Below is a small trained network, with its code and all its weights. Each question gives an input and a target symbol and asks what happens when units are switched off, that is, made to give their printed mean instead of their output.

import numpy as np


def w(rows, s, z=0):
    codes = np.array(rows[::2]) - 128.0
    scale = np.full(codes.shape[1], s)
    scale[-1] = z or s
    return codes * scale


def norm(h):
    return h / np.sqrt((h * h).mean(-1, keepdims=True) + 1e-5)


def softmax(a):
    e = np.exp(a - a.max(-1, keepdims=True))
    return e / e.sum(-1, keepdims=True)


def log_softmax(a):
    a = a - a.max(-1, keepdims=True)
    return a - np.log(np.exp(a).sum(-1, keepdims=True))


def net(x, mask):
    ids = ['αδεζηλμξσφω'.index(c) for c in x.split()]
    T = len(ids)
    res = E[ids] + P[:T]
    u = 0
    for l in range(3):
        r = norm(res)
        for j in range(2):
            rows = slice(4 * j, 4 * j + 4)
            q, k, v = (r @ M[l][rows].T for M in (Q, K, V))
            z = softmax(np.where(np.tri(T) > 0, q @ k.T / 4**0.5, -1e9)) @ v
            o = O[l][rows]
            res = res + np.where(mask[u + j], z, o[:, -1]) @ o[:, :-1]
        u += 2
    return log_softmax(norm(res)[-1] @ U[:, :-1].T + U[:, -1])


Q, K, V, O = {}, {}, {}, {}
E = w([
[3,32,219],'α',
[27,42,206],'δ',
[134,158,80],'ε',
[34,44,202],'ζ',
[187,109,120],'η',
[193,107,104],'λ',
[118,164,108],'μ',
[150,147,119],'ξ',
[152,147,117],'σ',
[141,157,69],'φ',
[184,122,62],'ω',
],0.0061)
P = w([
[121,124,153],'0',
[199,45,148],'1',
[17,99,178],'2',
[171,89,150],'3',
[102,141,139],'4',
[104,2,219],'5',
[102,135,145],'6',
[189,161,91],'7',
[106,129,145],'8',
[186,166,89],'9',
[106,127,146],'10',
[67,19,225],'11',
],0.0089)
Q[0] = w([
[179,77,107],'0.h0',
[156,201,155],'0.h0',
[97,199,138],'0.h0',
[93,2,132],'0.h0',
[200,169,158],'0.h1',
[127,107,167],'0.h1',
[125,203,203],'0.h1',
[123,127,222],'0.h1',
],0.0065)
K[0] = w([
[145,176,190],'0.h0',
[186,56,160],'0.h0',
[219,85,74],'0.h0',
[108,181,110],'0.h0',
[87,158,232],'0.h1',
[113,130,89],'0.h1',
[154,224,143],'0.h1',
[158,244,88],'0.h1',
],0.011)
V[0] = w([
[94,135,92],'0.h0',
[91,107,143],'0.h0',
[216,146,134],'0.h0',
[122,2,153],'0.h0',
[164,41,109],'0.h1',
[133,104,144],'0.h1',
[176,186,91],'0.h1',
[115,148,169],'0.h1',
],0.0069)
O[0] = w([
[6,101,162,103],'0.h0',
[140,81,145,164],'0.h0',
[125,200,84,98],'0.h0',
[191,141,122,250],'0.h0',
[16,149,113,253],'0.h1',
[88,102,102,172],'0.h1',
[66,162,254,52],'0.h1',
[162,121,142,118],'0.h1',
],0.0043,0.0016)
Q[1] = w([
[110,128,147],'1.h0',
[102,210,113],'1.h0',
[119,101,75],'1.h0',
[254,72,120],'1.h0',
[145,108,232],'1.h1',
[88,103,121],'1.h1',
[94,54,95],'1.h1',
[29,217,102],'1.h1',
],0.009)
K[1] = w([
[150,112,82],'1.h0',
[97,1,143],'1.h0',
[91,162,179],'1.h0',
[196,232,172],'1.h0',
[246,183,124],'1.h1',
[128,60,131],'1.h1',
[71,168,62],'1.h1',
[128,37,138],'1.h1',
],0.0067)
V[1] = w([
[137,71,223],'1.h0',
[96,52,99],'1.h0',
[129,110,219],'1.h0',
[189,198,152],'1.h0',
[64,152,201],'1.h1',
[156,115,87],'1.h1',
[255,69,151],'1.h1',
[31,152,223],'1.h1',
],0.0063)
O[1] = w([
[2,172,186,218],'1.h0',
[92,64,157,199],'1.h0',
[32,238,190,165],'1.h0',
[147,200,98,80],'1.h0',
[105,125,33,88],'1.h1',
[111,109,210,148],'1.h1',
[41,118,205,251],'1.h1',
[88,86,67,83],'1.h1',
],0.0041,0.0013)
Q[2] = w([
[138,173,137],'2.h0',
[251,163,191],'2.h0',
[122,86,48],'2.h0',
[198,106,177],'2.h0',
[162,202,202],'2.h1',
[93,163,117],'2.h1',
[51,175,125],'2.h1',
[129,52,182],'2.h1',
],0.012)
K[2] = w([
[121,151,166],'2.h0',
[217,147,198],'2.h0',
[124,30,61],'2.h0',
[254,123,181],'2.h0',
[136,110,216],'2.h1',
[89,125,115],'2.h1',
[95,64,110],'2.h1',
[172,165,90],'2.h1',
],0.0095)
V[2] = w([
[159,47,221],'2.h0',
[162,252,216],'2.h0',
[194,96,173],'2.h0',
[65,222,222],'2.h0',
[86,120,79],'2.h1',
[42,163,152],'2.h1',
[165,210,94],'2.h1',
[60,93,183],'2.h1',
],0.011)
O[2] = w([
[49,255,166,214],'2.h0',
[186,190,122,18],'2.h0',
[93,196,126,105],'2.h0',
[232,176,151,159],'2.h0',
[202,44,135,160],'2.h1',
[176,123,192,168],'2.h1',
[182,202,71,8],'2.h1',
[108,86,217,231],'2.h1',
],0.0091,0.0019)
U = w([
[47,133,174,49],'α',
[57,137,162,5],'δ',
[169,60,135,83],'ε',
[53,138,165,53],'ζ',
[102,191,97,141],'η',
[80,172,64,206],'λ',
[196,121,225,123],'μ',
[166,196,136,187],'ξ',
[169,192,126,205],'σ',
[163,31,98,113],'φ',
[72,72,5,178],'ω',
],0.012,0.0026)

Each question gives the input, a string of symbols that net reads in full, and the target symbol t.
The units are the heads (4 rows each of Q, K, V and O). Each row of codes is followed by its name. A weight is (code - 128) times the scale printed after its matrix; where a second scale follows, it is the last column's (O and U).
mask holds one flag per head, layer by layer. A switched-off head (its flag False) gives its mean, the last column of its rows in O, instead of its output. The means were averaged over made-up inputs and are rounded, as every weight is.
A unit's drop is (log p(t) with every unit on - log p(t) with that unit switched off) / (log p(t) with every unit on - log p(t) with every unit switched off).
The circuit of an input: a set's keep is (log p(t) with only the set's units on - log p(t) with every unit switched off) / (log p(t) with every unit on - log p(t) with every unit switched off). Starting from all 6 units, units are removed one at a time, each time the one whose removal leaves the highest keep (on an exact tie, the one counted first), for as long as the keep stays at least 0.8.
units of the circuit, in order: the units of the circuit, biggest drop first
unit that matters most: the unit with the biggest drop
which heads matter: for each layer, one digit per head in row order, 1 if its drop is at least 0.15 and else 0, layers parted by /
input ω ω ω μ φ, target φ: unit that matters most	0.h1
input ω ε δ μ η ζ, target ω: units of the circuit, in order	2.h1, 0.h0
input σ ω φ ξ μ μ μ σ μ μ ω μ, target σ: units of the circuit, in order	0.h1, 2.h0, 2.h1
input μ ζ ω μ ε λ λ ω μ α, target μ: units of the circuit, in order	0.h0, 2.h0, 1.h0
input ω ζ δ η, target ω: units of the circuit, in order	0.h1, 2.h0, 1.h1
input ζ ζ ξ ζ η φ η φ ε, target μ: which heads matter	10 / 11 / 10
input ω α μ ε ω μ ξ λ σ φ, target ω: units of the circuit, in order	0.h1, 2.h0, 1.h1
input λ λ φ ζ, target λ: units of the circuit, in order	0.h0, 2.h1
input ω δ λ ζ λ λ λ φ, target ω: units of the circuit, in order	0.h1, 2.h0
input μ δ σ ω ε δ, target μ: units of the circuit, in order	0.h1, 1.h0, 0.h0, 2.h0
input μ δ η δ φ λ ε μ μ μ δ ζ, target μ: units of the circuit, in order	0.h1, 1.h0, 2.h0, 2.h1
input μ μ ε μ η ω φ φ ω δ, target μ: which heads matter	11 / 10 / 10
input μ η α λ φ ζ μ ω, target μ: which heads matter	11 / 11 / 01
input ω φ φ μ η ω ξ ε ω η ζ μ, target ω: units of the circuit, in order	2.h1
input φ ω ω σ ζ φ η ω α ε, target φ: units of the circuit, in order	1.h1, 0.h1, 2.h1
input φ σ λ ε ω ω φ φ α δ, target φ: which heads matter	11 / 01 / 10
input μ φ δ ξ σ μ ω λ ζ ω ω ξ, target μ: which heads matter	11 / 10 / 10
input φ μ α α ω ω φ μ μ σ, target φ: which heads matter	11 / 01 / 10
input ω φ φ ξ α ω ω ω ω ξ, target ω: which heads matter	01 / 00 / 10
input φ α σ μ, target φ: unit that matters most	1.h1
input λ η ζ μ, target λ: which heads matter	11 / 10 / 01
input μ φ α ω α μ φ λ σ, target μ: which heads matter	11 / 10 / 01
input φ η δ λ ω φ λ ξ, target φ: units of the circuit, in order	1.h1, 0.h1, 0.h0, 2.h1
input ζ ξ μ φ δ ζ ω ω μ, target μ: which heads matter	11 / 00 / 10
input ω α φ λ μ ω, target ω: which heads matter	01 / 00 / 01
input μ ω μ μ ω η μ ω ω φ, target μ: which heads matter	11 / 10 / 01
input μ ζ λ λ ζ η μ ω ξ φ, target μ: unit that matters most	1.h0
